Here is a tiny trained network, its code and every weight. The questions are about switching its units off for an input and a class, where a switched-off unit gives its printed mean instead of its output.

import numpy as np


def w(rows, s, z=0):
    codes = np.array(rows[::2]) - 128.0
    scale = np.full(codes.shape[1], s)
    scale[-1] = z or s
    return codes * scale


def norm(h):
    return h / np.sqrt((h * h).mean(-1, keepdims=True) + 1e-5)


def f(y):
    return y / 2 * (1 + np.tanh(0.7978845608 * (y + 0.044715 * y**3)))


def log_softmax(a):
    a = a - a.max(-1, keepdims=True)
    return a - np.log(np.exp(a).sum(-1, keepdims=True))


def net(x, mask):
    res = np.array(x, float).reshape(1, 6) / 4 @ E
    u = 0
    for l in range(2):
        y = f(norm(res) @ A[l][:, :-1].T + A[l][:, -1])
        res = res + np.where(mask[u : u + 10], y, B[l][:, -1]) @ B[l][:, :-1]
        u += 10
    return log_softmax(norm(res)[-1] @ U[:, :-1].T + U[:, -1])


A, B = {}, {}
E = w([
[184,176,212,134,118,187,181,208,100],'x0',
[234,68,171,86,120,176,30,78,213],'x1',
[150,110,97,14,128,96,157,112,83],'x2',
[101,2,125,131,131,149,64,214,57],'x3',
[133,128,127,127,136,126,130,131,132],'x4',
[125,127,128,128,123,126,128,126,130],'x5',
],0.0034)
A[0] = w([
[130,123,156,253,173,139,105,81,120,118],'L0N1',
[102,89,121,106,130,170,88,210,110,97],'L0N2',
[136,113,122,40,100,71,158,138,125,25],'L0N3',
[142,154,191,135,115,67,184,66,148,104],'L0N4',
[109,139,86,168,69,67,167,181,104,156],'L0N5',
[102,187,181,209,138,133,66,164,135,36],'L0N6',
[202,95,163,143,84,168,81,120,171,90],'L0N7',
[172,177,175,120,85,196,144,182,92,2],'L0N8',
[147,162,107,21,123,141,132,147,69,5],'L0N9',
[177,139,153,104,60,180,180,190,126,3],'L0N10',
],0.0064,0.0019)
B[0] = w([
[115,127,65,38,97,112,104,161,151,190],'L0N1',
[150,242,190,132,120,131,55,132,115,218],'L0N2',
[92,113,69,74,90,143,69,200,162,173],'L0N3',
[158,138,165,118,158,176,51,172,64,198],'L0N4',
[233,77,144,179,120,102,144,86,140,221],'L0N5',
[142,142,40,70,94,172,186,196,143,179],'L0N6',
[166,99,145,93,93,112,229,99,94,252],'L0N7',
[18,105,119,154,254,104,121,65,196,196],'L0N8',
[163,144,89,158,77,211,179,210,217,179],'L0N9',
[68,109,103,162,200,151,140,125,181,179],'L0N10',
],0.0062,0.0032)
A[1] = w([
[19,85,102,119,155,116,98,76,172,43],'L1N1',
[53,171,118,166,98,85,159,153,82,136],'L1N2',
[152,253,172,89,107,143,96,137,91,20],'L1N3',
[95,120,187,125,125,155,74,194,73,1],'L1N4',
[147,126,108,204,158,129,212,141,58,147],'L1N5',
[137,226,102,107,169,202,150,56,139,109],'L1N6',
[98,125,53,109,38,200,132,187,196,58],'L1N7',
[129,82,162,47,167,168,102,72,135,253],'L1N8',
[45,115,93,85,200,97,97,124,143,92],'L1N9',
[107,106,52,109,130,86,55,58,128,76],'L1N10',
],0.0061,0.0021)
B[1] = w([
[127,138,121,182,167,103,162,123,138,153],'L1N1',
[166,140,97,49,85,166,110,96,156,162],'L1N2',
[74,87,128,187,148,130,59,143,88,164],'L1N3',
[100,173,113,160,162,64,57,104,70,149],'L1N4',
[151,74,149,115,79,121,145,71,159,193],'L1N5',
[96,89,138,132,127,86,26,178,52,205],'L1N6',
[116,207,99,3,183,125,128,203,141,223],'L1N7',
[113,151,74,181,85,100,172,117,116,255],'L1N8',
[171,142,191,166,156,158,157,87,145,158],'L1N9',
[89,158,214,154,213,203,163,193,149,208],'L1N10',
],0.0067,0.0038)
U = w([
[116,176,78,10,123,155,128,199,150,158],'0',
[171,84,132,124,26,121,188,50,128,251],'1',
[75,144,173,176,212,162,174,124,153,103],'2',
[107,145,148,141,108,112,3,138,36,2],'3',
],0.011,0.00062)

Each question gives the input, the list of numbers given to net, and the class t.
The units are the neurons (one row each of A and B). Each row of codes is followed by its name. A weight is (code - 128) times the scale printed after its matrix; where a second scale follows, it is the last column's (A, B and U).
mask holds one flag per neuron, layer by layer. A switched-off neuron (its flag False) gives its mean, the last column of its row in B, instead of its output. The means were averaged over made-up inputs and are rounded, as every weight is.
A unit's drop is (log p(t) with every unit on - log p(t) with that unit switched off) / (log p(t) with every unit on - log p(t) with every unit switched off).
The circuit of an input: a set's keep is (log p(t) with only the set's units on - log p(t) with every unit switched off) / (log p(t) with every unit on - log p(t) with every unit switched off). Starting from the 12 units with the biggest drops (on a tie, the unit counted first), units are removed one at a time, each time the one whose removal leaves the highest keep (on an exact tie, the one counted first), for as long as the keep stays at least 0.8.
circuit, biggest first: the units of the circuit, biggest drop first
unit that matters most: the unit with the biggest drop
top k neurons in layer l: the k neurons of layer l with the biggest drops, biggest first
drop when u is switched off: that unit's drop, to one decimal
input [8,8,3,-6,5,-5], class 1: circuit, biggest first : L0N7, L1N7
input [2,-1,2,-3,7,-5], class 3: top 2 neurons in layer 0 : L0N4, L0N6
input [-5,7,-5,-1,-7,-1], class 1: top 3 neurons in layer 0 : L0N7, L0N3, L0N9
input [-7,-8,3,-8,1,8], class 1: unit that matters most : L0N2
input [2,-3,5,-6,-6,3], class 3: circuit, biggest first : L0N4, L1N3
input [7,8,-8,7,-8,1], class 0: circuit, biggest first : L0N6, L0N1
input [7,5,4,-7,-4,1], class 2: top 2 neurons in layer 0 : L0N10, L0N8
input [5,-6,-1,-8,8,8], class 3: circuit, biggest first : L0N4, L1N6
input [6,6,-5,0,0,-3], class 1: top 4 neurons in layer 0 : L0N7, L0N9, L0N3, L0N8
input [1,-5,-5,4,6,-4], class 0: top 4 neurons in layer 0 : L0N6, L0N1, L0N7, L0N4
input [-1,6,-6,-2,6,-3], class 0: top 3 neurons in layer 0 : L0N1, L0N6, L0N5
input [3,-7,-8,4,8,2], class 0: top 3 neurons in layer 0 : L0N6, L0N1, L0N7
input [-2,1,-8,-8,-5,6], class 0: top 2 neurons in layer 1 : L1N7, L1N4
input [7,8,6,6,6,2], class 1: top 3 neurons in layer 1 : L1N7, L1N8, L1N10
input [-5,4,-2,2,6,-5], class 2: top 2 neurons in layer 0 : L0N5, L0N9
input [8,1,3,-5,3,-8], class 2: circuit, biggest first : L0N8
input [8,8,7,2,-1,-2], class 1: top 2 neurons in layer 0 : L0N7, L0N6
input [-7,-3,6,-4,1,3], class 2: top 3 neurons in layer 1 : L1N10, L1N9, L1N1
input [7,3,-2,-8,4,7], class 3: top 2 neurons in layer 1 : L1N6, L1N10
input [8,8,-3,4,-2,-4], class 1: circuit, biggest first : L0N7
input [1,7,-2,-6,-5,7], class 1: drop when L0N2 is switched off : 0.9
input [-6,-3,-8,3,-7,-5], class 0: drop when L0N6 is switched off : 0.2
input [5,-4,2,-7,4,-8], class 3: drop when L0N4 is switched off : 0.4
